In the rows, zero is written as 128.
Each row has a class, written after it, and each block has its own classes.
[143 120 116 111 122 118 124 139 119 131 123 114 138 131 151 153  98 161
 147 117 137 130 116  98 122 130 114 101 131 137 117 120 137 132 140 150]
non
[144 149 149 111 124 135 153 145 130 138 118 130 149 124 158 135 123 124
 144 133 134 149 132 138 108 138 139 120 121 118 133 131 140 146 116 127]
Mizuf
[142 126 100 142 133 135 133 128 125 159 103 128 136 168 157 162 162 118
 150  83 162 136 130 130 129 108 123 130 129 108 151 130 132 131 101 136]
Mizuf
[116 132 105 125 138 143 147 109  94  99 111 132 151 140 123 149 120 102
  91 134 122 126 110 145 151 101  58 129 182 135 174 124 132 118 123 173]
Miv
[ 98 129 174 149  70 190 141 113 125 149  26 124 192 151 103 113 140  97
 142 171 139 150 176 129 137 132 165 161 176  80 140  72 130 125 143  62]
Sumiz
[115 107 156 142 147 129 141 126 139 134 114 112 119 140 132 105 114 123
 120 135 119 142 138 114 146 122 119 158 108 114 162 142 146 145 141 103]
Gez
[156 149  80 107 130 141 113 138  95 132 133 151  72 101 153  88 144 139
 155  65 137 138 100 127 148 130 120 134 137 118 150 165 114 140 159 116]
Mizuf
[143 133 140 115 126 123 113 121 128 125 134 124 125 115 142 137 145 118
 121 122 137 147 103 115 173 110 138 140 147 120 113 129 138 163 115 131]
Zepot
[130 126 151 133 144 102 135  52 141 158 136 210 146 121 137 104 110 119
 143 211 100 118 140 137 157 163 212 132  94 143  99 156 132  79 124 120]
Zepot
[128 138  93 121 104 156 159  81 134 157 129 144 130 145 114 120 162 110
 136 130 140 162 111 110 141 158 109 157 118 121 142 151 159 103 104 120]
pepi
[109 137 137 162 152 106 150  91 188 159 151 144 161 128 183 122 169 121
 106 131  99 133 117 100 118 138  89 102 122 132 163 152 147 163 109  90]
non
[108 121 134 130 124 149 134 154 128 141 120 151 143 132  86 132 115 139
 103 148 108 142 134 150 103 123 136 116 156 128 163 123 117 123 132 114]
Zepot
[131 123 145 103 139 182 125 197 143 145 121 124  97 160 100  55  53 142
  95  84 151 112 147 109 133  60 163 124 103 177 103 130 151 108 131 130]
pepi
[108 125 126  71 154 114 206  99 132  71 155 164 135 145 199  85 125 130
 142 140 128 116 115 140 117  69 134 131 173 127 121 129 139 162  85  99]
pepi
[161 163  91 122 105 132 132 126 131 131 128 117 143 116 130 170 137 148
 123 136 148 103 118 130 113 149 166 133 139 138 121 139 131 134  90 143]
seko
[123 114 120 107 132 134 219  98 141 128 124  83 102 130  99 144 102 137
 140 162 161 148 119  97 140 138 110 105 181  94 130 113 132 128 143 142]
non
[138 102 118 162 146 127 128 139 151 135 117 116 153 136 109 101  96 140
 116 108 111 137 143 108 109 147 138 115 110 150 152  95 116 128 106 139]
non
[152 116 111 114 132 141 170 157 108 122 127 119  94 137 176 106  84 142
 148  87 137 132 111 142 142 108 137 140 131 135 136 193 152 106 104 166]
Gez
[127 150 132 125  91 145  93 133 149 129 131 132 163 147 129 127 122 116
 140 110 115 150 144 134 121 121 106 138 114 120 159 143 133 131 149 117]
non
[123 145  95 122 119 134 113  74 145 101 133 119 126 103  91 151 177 105
  89  96 119 160 117 126  95 128  93 152 111 131 159 171 100 153  93 125]
zef
[112 170 131 135 115 100 142 124 123 133 134 102 101 100 146 162 148 118
 120  67 162 126  94  88 140  82  69 131 133 149 127 119 144 177 117 124]
Gez
[140 116  63 127 107 153 152 162  83 100 139 109  89 122 125  94 127 155
 103 139 105 123 106  98  99 159 100 130 135 139 147 170 138 101 128 114]
Miv
[113  94 145 138 109 153  88 138 123 140 118 150 167 138 133 112 155 169
 140  85 102 160 139 115  88 128 147 119 133 154 149 121 122 138 138 117]
Sumiz
[119 129 125 118 155  85 187 177 112 123 170 115  92 128  70 136 113 125
 112  88 125 159 112 166 118  94  75 121 113 170 174 128 123 136 105 154]
pepi
[128 111 108 127 140 173  95 138 148 155 119 122 129 134 116 142  85 165
 160 104 126 111 129 149 148 159 190 126 121 120 132 157 127  72  99 160]
pegos
[ 90 162 138 153 116 117 174 140  68 137 116 138 109 132 134  87 101  95
 178 157 121 124 179 147 108 162 159 120  73 159 117 123 127  94 106 113]
zef
[139 108 129 114 137 101 146 120 165 106 168 127 120 123 123 133 163 139
 101 170 124 130 110  96 127 108 154 130 128 120 118 125 124 150 116 120]
Miv
[140 108 151 110 107  99 134 144 134 144 131 131 124 103 133 133 118 161
 144 154 129 146 101 108 153 119 173 132 126 126 104 124 128 151 141 133]
pepi
[136 125 137 120 112  93 139 144 142 125 143 127 143 111 129 127 122 131
 116 173 115 147 118 126 134 140 156 125 118 143 112 108 144 137 117 120]
pegos
[163 146 129 109 118 109 122 120 136 123 127 124 119 107 137 145 138 133
 125 152 137 129 105 123 138 121 123 114 117 127  90 129 115 155 126 127]
zef
[108 136 153  69 115 124 124 169 108  81 177 115 126  76 127 148 128 157
 112 134 129  67 110 121 106 107 139 148 162 175  89 179 144 113 156 156]
Sumiz
[154 131 129  96 112 115 125 178 103  96  90 113 134  89 133 139 139 169
 156 112 132 127 111 138 114 131 105 129 127 138 119 128 111 139 133 143]
Miv
[130 161 177 147 104 120 197 130 153 156 137 128 146 115 167 146  70  71
 163 102 127 143 104  92 111 125 110 137 125  61 123  99 162 150 100  85]
Ped
[120 138 124 120 110 126 111 133 159 113 135 121 127  93 103 144 133 145
 138 118 129 120 115  88 136 117 138 139 138 134 138 112 122 146 128 120]
sav
[145 117 120 144 147 129 136 133 116 162 100 136 120 106 131 111 142 188
 146 163 130  61 116 139 119 175 140 119 142 139 100 137 101 103 132  93]
Sumiz
[ 72 152  99 153 154 107  65  93 125 140 148 126 117 132 132 103 114  96
 115  61 139 102 143 137 124 122 116 130 116 174 119  94 126 112 142 108]
pegos
[137 125 138 109 118 126  96 112 136 127 133 138 135 107 125 139 151 141
 123 142 132 133 112 117 131 114 152 133 126 131 105 124 104 147 123 129]
Mizuf
[144 146 136 129 117 137 133 107 142 157 125 101 103 135 136 142 146 129
 125 154 144 124 126 111 110 150  81 116 108 106 113 170 134 127 153 119]
sav
[105 110 115 107 166 123 138 141 205 110 104 137 138 109 105 139 185 172
 151  77 143  87 153 111 123  98 169 125 110 176 154 168 132 109 118 159]
seko
[134 157 122 145 120  78 158  60  84  93 140 111 105 102 167 105 147 123
 172 105 152  87 128  93 144 143  91 150 131 149 104 117 130 158 142 149]
pegos
[118 119 100 119 118 109 113 150  90 106 103 127 116 140 155 139 139 147
 132  78 125 143 135 126 122  99 139 115 147 139 135 115 141 137 142  82]
Ped
[103 156 105  98 146 115 202 157 127 130 137  92 114 132 132 110  94 113
  83 121 178 142 159 114 131 114 172 129 163 187 144 123 187 134 127 123]
non
[152 142  99 157  90  78 152  97  85 134 107 148 134 119 162 116 176 123
 185 117 151 148 115 111 128 149  86 142 133 127 143 108 119 170 138 149]
Zepot
[121 101 109 148 105 121 138 155 121 149 141 115 105 147 130 124 120 164
 141 182 120 128 105 137 127 134 103 118 134 117 140 138 118 120 146 123]
Gez
[129 159 121 150 108 151 166  81 168 139  87 141 150  93 124 118 148  99
 108 139 127  97 132  98 112 153 125 114 111 133 108 169 122  87  92 149]
non
[139 119 145 135 131 117 127 122 133 134 133 122 135 129 126 117 147 113
 132 167 111 150 122 125 129 155 121 129  99 106 126 119 120 146 119 106]
Sumiz
[133 150  95 123 120 114 179 109  98 158 139 140 128 136 188 133 182  98
 108 125 162 138 128 140 108 149 138 131 163 127 126 172 153 121 121 148]
non
[131 156 124 126  86 154 107 156 111 153 162 133 148 155 130 129 148 131
 139 151 139 155 133 118 106 152 153 138  98 143 123 103 145 132  92 130]
Miv
[141 129 154 104 107 116 131 130 139 121 123 130 152 104 121 152 113 147
 146 162 124 140 112 139 153 119 168 131 136 133 115 129 118 139 107 131]
Sumiz
[104 103  80 133 160 100 196 173 162 149 132  85 110 127 120 170 132 163
 154 149 166  75 116 104 109 152 134 105 132 142 118 129 148  70 104 154]
Miv
[134 130 143  98 145 109 135 129 115 124 137 110 110 102 127 140 125 133
 115 127 147 134 111 110 137 121 161 128 139 135  96 108 129 157 118 110]
Sumiz
[118 115 116  96 173 158  71 110  93 139 144 103 100 148 126 110 116 130
 102 137 143 125 136 106  89 176 132 109  78 122  87 117 123 128 141 170]
pepi
[151 134  82 133 149 137 106 193  61 139 141 139  97 149 143 138  79 136
 158 146 126  50 113 164 122 145  99 133 133  87 147 126  95  98 129 154]
sav
[ 78 131 128 141 133 138 134 174 139 106 134 104 105 107  13 165 165 122
 144  84 120 105 154 122  93 133 114 140  91 138 157 128 106  87 101 133]
Zepot
[107 133 131  82 190 125 200 196 154  88 177 113 139 115 131 139  64 141
 119 133 109  88 129 118 112 127 156 113 136 159 141 122 173 107  67 118]
non
[127 109 127  99 170 131 101 135 139 135 105 142 152 122 133 135 132 145
 152 105 113 154 136 186  93 177 149 146 102  99 156 139 112 123 106 104]
Ped
[149 153 143 103 173  65 223  84 176 118 179 152 135  81 153 130 122 117
 135 175 121 141  85 106 149 142 149 128 140 123 133  93 146 189  80  96]
seko
[107  89 134 145 137 121 115  98 154 154 111 115 153 142 127 134 109 130
 104 142 125 140 130 142 124 130 146 133 150 119 128 118 122 119 129 119]
pegos
[113 170 155 107 148  57 252 233 159  87  85 125 125  50  95  96 140 113
 142 103 141  85 162 153  55 109 122 102  83 192 108 110 111 108  81 112]
non
[112 149 139 135  59 114 150 153 147 108 126  95 123 100 137 119 160 123
 135 164 141 124 114 110 121 106 128 140 127 131  89 120 125 150 107 108]
Gez
[122 137 141 113 111 130 143 122 131 108 147 116 128 107 124 145 100 132
 116 146 121 149 103  92 147 106 139 135 139 126 137 124 132 158 103 131]
Miv
[134 131 119 126 109 129 144 139 127 125 148 118 128 139 145 138 115 126
 116 161 124 120 122  97 134 119 140 119 129 117 125 141 137 133 111 132]
non
[135 106 176 126 134 168  85  85 152 150 114 128 162 138 150 103  95 124
 163 115 101 165 122 143 139 151 129 144  82 111 116 167 118 119  93 126]
Sumiz
[140 156 114 112 136  92  86  72 141 126 160 128 163  91 148 142 124 153
 142 100 130 125 122  99 103 187 148 153  88 179 101 121 138 142 101 112]
non
[137  84 129 147 116 129  78 104 162 109 122 113 132 107  78 103 178 120
  97 202 128  76 129 112 113 139 148 203 109  86 112 139  54 136 117 141]
sav
[131 126 156 137 156 174 167 146  90 161 121 173 121 153 158  73 111 115
 123  50 113 120 146 109 102 122 119 124 136 161 114 130 181  85 146  76]
zef
[128 133 150 158 143 116 122  92 148 110  86 139 158  92 128 125 183 153
 113 125 121  62 148 115 143 120 151 129 143 168 132 143 112 139 131 133]
Sumiz
[146 124 127 109 146 117 121 113 131 100 158 138 140 147 124 133 115 120
 157 101 112 146 134 149 128 131 160 143 120 118 133 110 133 120 113  99]
Sumiz
[119 142 120 111 164 166 139 140  83 105 165 146 114 123 193 102 138 154
 119  75 107  75 134  91  62 160 137 137 148 126 136 162 166 122 141  88]
Miv
[ 99 165 161  69 147 122 158 169 151 124 146 150 162  82 164 140 147 133
 176 120 123 139 111 138 161 136 133 146 133 137 150 134 161 152  87 100]
non
[140 108 157 138 140  87 136 169 155 135 157 156 171 110 145 149 121 154
 148 114  93 148 123 157  88 143 162 119 134 132 165 137 128 149 128 154]
Zepot
[170 149 120 165 126 151 125  52 161 155 180 188 106 137  74  96 133 114
 108 104 107 118 143 163 126 148 172 130 119 123 145 177 102  73 149 165]
pegos
[124 133 141 106 107 121  80 134 136  95 155 119 156 101  46 147 172 161
  88 140 103 153 129 173 102 145 147 138 130 206  92 113 113 114  95  99]
Zepot
[127 101  91 127 136  95 146  97 167 132 158 161 169 145 147 129 100 139
 112 181 110  91 110 117  88 144 131 131 119 153 106 123 150  81 102 108]
pegos
[123 139 151 123 107 101 154 127 153 126 146 144 144 106 114 134 161 133
 119 158 127 138 130 124 129 117 152 140 128 139 143 127 130 157 119 133]
pegos
[133 154 141 121 106 148 136  98 112 131 112 139 145 130 126 119 121 117
  99 138 135 158 140 130 109 127 140 146 151 125 143 130 134 164 123 105]
Zepot
[ 91 133 125 106 104 149 156 111  97 101 149  97 101 134  88 101  92  88
 108 150 148 160 120 130 110  96  93 156 152 126 127 100  96 147  83 129]
sav
[ 95  48 104 136  87 131 207 146 128  96 128  89 126 154 140 121  89 133
 159 190 138 109 126 108 120 113 198 140 213  91  93 130 139  76 118 148]
Zepot

Next block, with new classes.
[124 167 133 138 137 127 191 252  68 141 170 150 148 162 124 148 129  83
  99 126 118 144 159 198 134 150  84 153 163 113 126 138 108 162 121 151]
Riv
[134 103 122 101 148 112  57 141 135  16 198 126 194 130  97  93  97 125
 109 178 108 137 122 145 182 110  59 210 132 154 177 142 170 151 112 145]
Dekob
[123  98 130 149  88 158 169 135 172 103 140 134 116 135 181 115 108 164
 136 114  88 118 221 167 150 150 118 143 166 116 103 104 149 127 111 135]
Riv
[134 133 112 130 112 170 142 137 149  80 121 145 149  95 151 112 117 137
 128 115 147 130  92 176 149 101  70 134 181  88 189 119 175 153 145 118]
Dekob
[146  87 119 163 143 159 219 116 142 142 124 135  90  95 145 114 103  73
 148  86 147 126 123  95 113 133 145  54 141 154 123 125 147 133  67 132]
duri
[157 101  95  89 132 178 156 130 149  99 144 136 143 129 118 112 127  88
 120 129  87 126 152 174 175 146  49 154 174 116 135 160 164 177 117 187]
bato
[102 115  91 173 113  97 179 108 119  93 145 157 130 126 119  90 114 219
 143 106 139 121 173 112 124 100 125 159 184 122  70 192 135 150 109 106]
zuba
[119 121 113 139 103 194 197 128 108 171 129 185  81 104 120  91  97  84
 124  92 114 125  63  92  94 144 113 106 119 119 166 105 134 124 102 148]
valoz
[114 149 118 111 163  75 151 120 106  61 131 110 167 151 136 150 130 150
 110 159 122 132 134 152 153 138 105 173 145 116  66 167 150 172 120 118]
rek
[103 125 135  87 134  76 134 119 107  82 100 135 146 146 177 128 116 151
 113 156 104 133 192 159 151 137  78 164 112 156  52 139 125 160 130 144]
duri
[158 118 164 123 138  73 183 182 108  33 146 129 164 117 122 114 136 127
  97 153 101 137 165 160 136 139  83 138 157 139 145 157 119 148  71 127]
Riv
[119  95 133 118 147 113 154  84 167 160 155 128  95 100 114 120 113  84
  96  67 115  97 113 139 116 139 130 147 146 142 165 130 102 125  90 186]
puvik
[100 110 164  87 134 107 108  89 172  56  92 133 142 158 118 122  91 139
  99 139 147 118 176 105 138 142 124 160  82 126 100 129 106 106 113  71]
bato
[139 124 135 142 119 167 184 133 126 160 110 136 144  90 170 129 142 113
 114  87  92  96 133 158 123 114  94 120 177 113 158 105 120 138 124 154]
zuba
[ 96 113 156 122 179 108  97 146  92  69 138 123 164 124 113 171 148 112
 131 155 120 142 151 138 135 138 115 151 127 156  53 200 119 166 126  99]
duri
[121 143 145  36 126 138 147 141 108  49 112 141 132 167 101 125  70 147
 113 159 187 177  92  74 123 130  93 153  86  97 108 147 151 105 141 115]
duri
[101 117 124 130 131 106  96 106 158  93 105 151 105 140 154 158 134 149
 123 148  90 125 173 137 142 132 141 195  87 172  84 140 133 145 125 165]
valoz
[103 139  86 106 135 131 100 131 163  92 199  85 105 152  92 178 102 140
 123 129 134 157 144  94 133 153 161 165 111 134 102 136 130 116 144 121]
puvik
[159  91 119 151 149 109 208 101 152 119 187 141 131  72 120 113 123 121
  87 135  80  92 172 156 146 147  74 149 164 175 196 114 103 128 104 188]
rek
[137 104 112 147 134  97 162  90 149 126 180 126  92  96 100 108  80 144
 130 120 137 130 129  96 131 138 162 148 145 173 192 107 141 110 108 155]
puvik
[112 141 144  88 121 139 145 133 168 154 134 153 109 105 147 137 162 131
 136 109 133 123 131 141 127 145 155 162 130  85 151  87 125 156 109 147]
valoz
[ 65 110 129 113 145  64 226 123 103 167 165 122  85 130 156 136 110 143
 111  98 143  85 174 140 131 169 153 124 140 161 101  47 104  92 111 132]
duri
[118 111 113 129 141 151  68 104 107 127 120 105 120 190 101 113  87 110
 155 149 112 165 168  77 139 128 144 161 119 164  43 196 140 145 142 136]
duri
[106 120 108 104 154 131 138 110 125  98 195 163 104  87 130 132 142 107
 148 145  66 127  91 119 120 153 118 157  87 138 128 109 176 101 120 214]
valoz
[101 110 143 155 113 142  89 102 162 110 151 157  91 126 160 134 115 131
 143 104  60 109 174 111 124 129 131 174  82 157  98  96 135  91 109 165]
zuba
[ 91 142 128 164 111 117   5 106 140  89 170 104  80 126 112 152  92 164
 153 109 158 149 112  78 135 104 185 174 105 150 125 102 101  98 149  57]
zuba
[137 109  77 135 143 178 137 151 182 145 138 122 151  76 126 123 156  81
  93 107 118 117 128 164 130 107 123  81 154 115 159 135 102 130 130 139]
Riv
[ 82 143 182 112 144 127 108 156 118 174 148 112 111 127 137 133 121 108
 118  91 106 139 170 117 112 167 140 112 113 128 105  64  97 114 103  97]
Riv
[156 121  96  97 114 138 207 155  89 131 171 143 150 123 146 127  97 145
  98 168  61 126 176 176 157 134  92 175 225 121 141 169 150 129 148 216]
Ros
[173  96  99 201 100 117 162 114 158 116 137 157 108 113 117 104  81 154
  96 123  92 119 141 115 149 165 102  99 140 134 189 129 159 113  95 159]
Riv
[ 96  98 159  99 160 168 167 144 171  81 175 129 165  90 145 139 153  98
  87 133 126 107 122 176 117 117 131 180 116 125 167  90  79 139 120 117]
valoz
[ 77 110 160 160 116 194 143 118 174 114 129 134 125 117 206 136 162 117
 164 113  85 101 194 182 128 150 134 118 113 108  69  78 147 130 120  81]
rek
[136  75 115 152 139 129 107  88 154 112 122 115 133 106  81  94 153 121
 143 126 103 102 152  98 149 126 146 135 177 185 153 171 154 148  90 141]
Ros
[ 94 104 149 153 145 166 163 175 129 127 121 142 130 123 177 148 166 102
 104 120  85 125 180 195 126 134  84 122 101 152  70 102 106 183 101 107]
valoz
[132 117 128 143 151 150 181 146 135  81 146 138 166 124 107 106 114  98
 115 105 139 122 122 155 139 127  59 142 180 116 175 173 161 166 102 145]
Dekob
[161 153  87 155 143 154 170 164 124 133 139 129 134 130 164 128  95 100
 109 105  98 157 116 134 119  86 112 120 165 127  90 154 145 170  97 148]
bato
[ 92 157 129  96 139  92  24 139  73  63  94  81 165 185 112 127  93 126
 167 180 156 171 178  76 160 108 145 155 129 181  32 183 156 128 144  61]
Ros
[144 126 114 122  98 186 125 203 124  77 146 161 155 172 133 109 101  76
  82 132  74 131 129 175 140 102  39 186 141 118 138 158 132 162 110 154]
Dekob
[131 130 135 144 114 141 114  76 169  17 151 157 130 106 121 126  84 186
 133 142 182 151  85 116 121 112  77 158  99  93 138 180 143 107 156 109]
rek
[145 125 133 133 112  95 189 116 128  45 138 167 156 143 143  83  78 146
 133 126 119 126 160 131 140 141  40 156 153 108 131 178 185 146  84 166]
Dekob
[125 105 188  78 153  81 101 135  73 119  94 122 202 122 139 162 103 179
 108 175 130 121 167 160 194 144  80 181 164 156 109 110 170 168 137 101]
puvik
[118  94 155 171 117 192 153 123 192 132 147 192 132 150 178 128  73 114
 107  97  81 112 187 120 124 147 102 159  58 121 109 111 148 118  79 178]
zuba
[135 100 135  81 140 119 124  72 166  95  79 120 141 138 124 139  96 191
 126 125 167 126 163 103 161 114 118 164 158 128  80 163 156 145 124 120]
bato
[102 120 147 111 154 137 128 110 162 170 136 111 133 139 148 160 135 114
 106  95 139  92 134 128 135 142 117 145  99 145 106  80 118 128 111 150]
rek
[105 101 108 141 143  90  85  79 160 164 139 132 114 100 149 144  95 139
 124 120 132  90 152  92 149 115 190 164 127 189 122  79 113 100 130 138]
duri
[ 98 139 180  57 191  98 152 114 146 116  93 102 150 114 143 175 161 134
 122 126 162 130 112 107 126 158 161 132 100 115 117  74 147 156 109 111]
duri
[123 127  97 146 164 132 142 163  59 107 169 119 150 134 108 136  79 105
 105 144 119 156 103 140 134 112 106 160 162 168  96 172 121 155 141 143]
Riv
[116 140 131 114  89 149 137 172  98  86 131 143 124 152 128 149  87 139
 117 126 152 134 107 136 152 157  87 132 141 119 147 127 149 129 132  91]
bato
[138 171 131 124 119  92 190 148  86 140 135 171 113 133 177 118  93 141
 117 146  92 154 143 151  91 118 118 171 105 134 110 118 101 125 145 204]
Riv
[136 104  96 126 125 150 195 128  92 168 107 136  78 115 103 115  98  70
 103  91 122 110  78  91 126 137 120  90 158 182 160 111 137 131  85 156]
Ros
[107 137 190 131 110 157 171 185 180  70 152 176 121 111 191 171 107  84
  82 114 108 118 143 170 124 165 126 136  86 102 164  81 118 114  64  98]
rek
[117 103 142  69 165  87 185 135  69 195 104 118 129 172  96 106 123 105
 103 126  87  92 161  99 128 138 153 174 157 182  85 100 121 115  92 192]
Riv
[109  99 178 145 143 163 156 143 128  84 126 111 142 145 130 123 144 111
 141 118 108 133 156 123 127 160  96 125 124 145 108 137 161 155  79 110]
valoz
[109 146 139 124 161 113 132 172 137  95 184 113 118 135 100 149 157 140
 101 130 143 167 141 184 139 149  99 156 129 120 155 145 116 182 126 141]
Ros
[116 107 137 120 172 177 159 150 153 161 150 122 133 114 102 135 163 112
  75 112 104 126 115 165 121 111 144 178 165 112 156 118  92 177 119 137]
valoz
[ 97 153 116 107 118  92  94 131 114  52 126 101  95 152 159 148 128 121
 195 142 115 166 158 138 145 138 174 157 131 140  42 146 184 156 115 103]
puvik
[106  95 111 158 136 144 112 127  90 128 163 140 143 142 154 124  84  66
 147 123  80  92 164 157 158 126 108 165 161 194  77 158 144 120 123 165]
bato
[125  95 111  74 153 176 131 114 167 227 119 154 132 130 130 128  92  75
  72 102 141 110 122  98 120 102 159 160 105 132 107 107  68 149 114 164]
duri
[116 113 122 117 106 115 111 123 134  80  96 166  96 139 119 146 109 156
 167 132 137 132 180 145 169 124 135 185 174 126  68 178 186 140 128 116]
puvik
[161 111  68 182 128 119 187 113 116  64 156 115  96 108 100 114  97 145
 122 144 101 157 114 114 144 137 122 107 190 134 149 190 168 135 110 135]
valoz
[146  92 142 155 137 177 155 132 129  26  98 122 187 157 119  99  51 122
  73 138 119 148 149 108 148 101  33 176 158 167 114 187 137 170  95  91]
valoz
[146  70  85 139 137 149 126  93 170 128 151 136 134 115 104 129  76 124
  70 116 101  89 134 110 156 121  95 188 139 191 157 111 106 121 128 189]
Riv
[ 61 102 166  82 165  56 208  96 105 108 130 137 128 128 190 173 146 165
 133 146  95  80 213 170 142 171 156 168  97 144  46  67 133 102 121 153]
zuba
[107 124 109 155 115 111 102 109 108  73 126 150 125 141 108 112 133 110
 155 131  83 115 161 127 140 141 121 150 139 119  90 199 142 117 124 128]
zuba
[114 147 108 132 130 120  75 112 152  53 106 120 152 145 128 113 117 123
 116 129 131 145 142 133 139  98  85 173 133 124  93 190 122 146 139 114]
valoz
[120 100 150 141 131 192 156 146 167 121 214 136 104  89 158 145 152 130
 135 103 120 139 114 187 108 116 131 154 140  94 144 133 111 143 122 166]
valoz
[150 133  92 147 118 113 151 140 113  55 151 116 109  95 147 141 142 149
 130 158  96 157 145 168 139 119  75 111 152 133 113 158 130 131 149 136]
valoz
[117 112 102 140  91 145  67 132 139  74 137 146 122 138 131 128  88 146
 160 130 128 140 173 132 174 128  84 164 163 165 126 192 178 150 130 149]
Dekob
[112 140 136 128  98 131 130 133 144  28 107 132 125 189 153 159  79 174
 144 156 161 153 195 115 141 121 120 173 113 131  36 191 148 111 135  91]
rek
[104 111 160  93 166  79  95 135  74   8 146 100 201 136 112 123 106 157
 119 204 126 157 146 131 168 133  94 186 136 170 102 176 156 152 121  94]
valoz
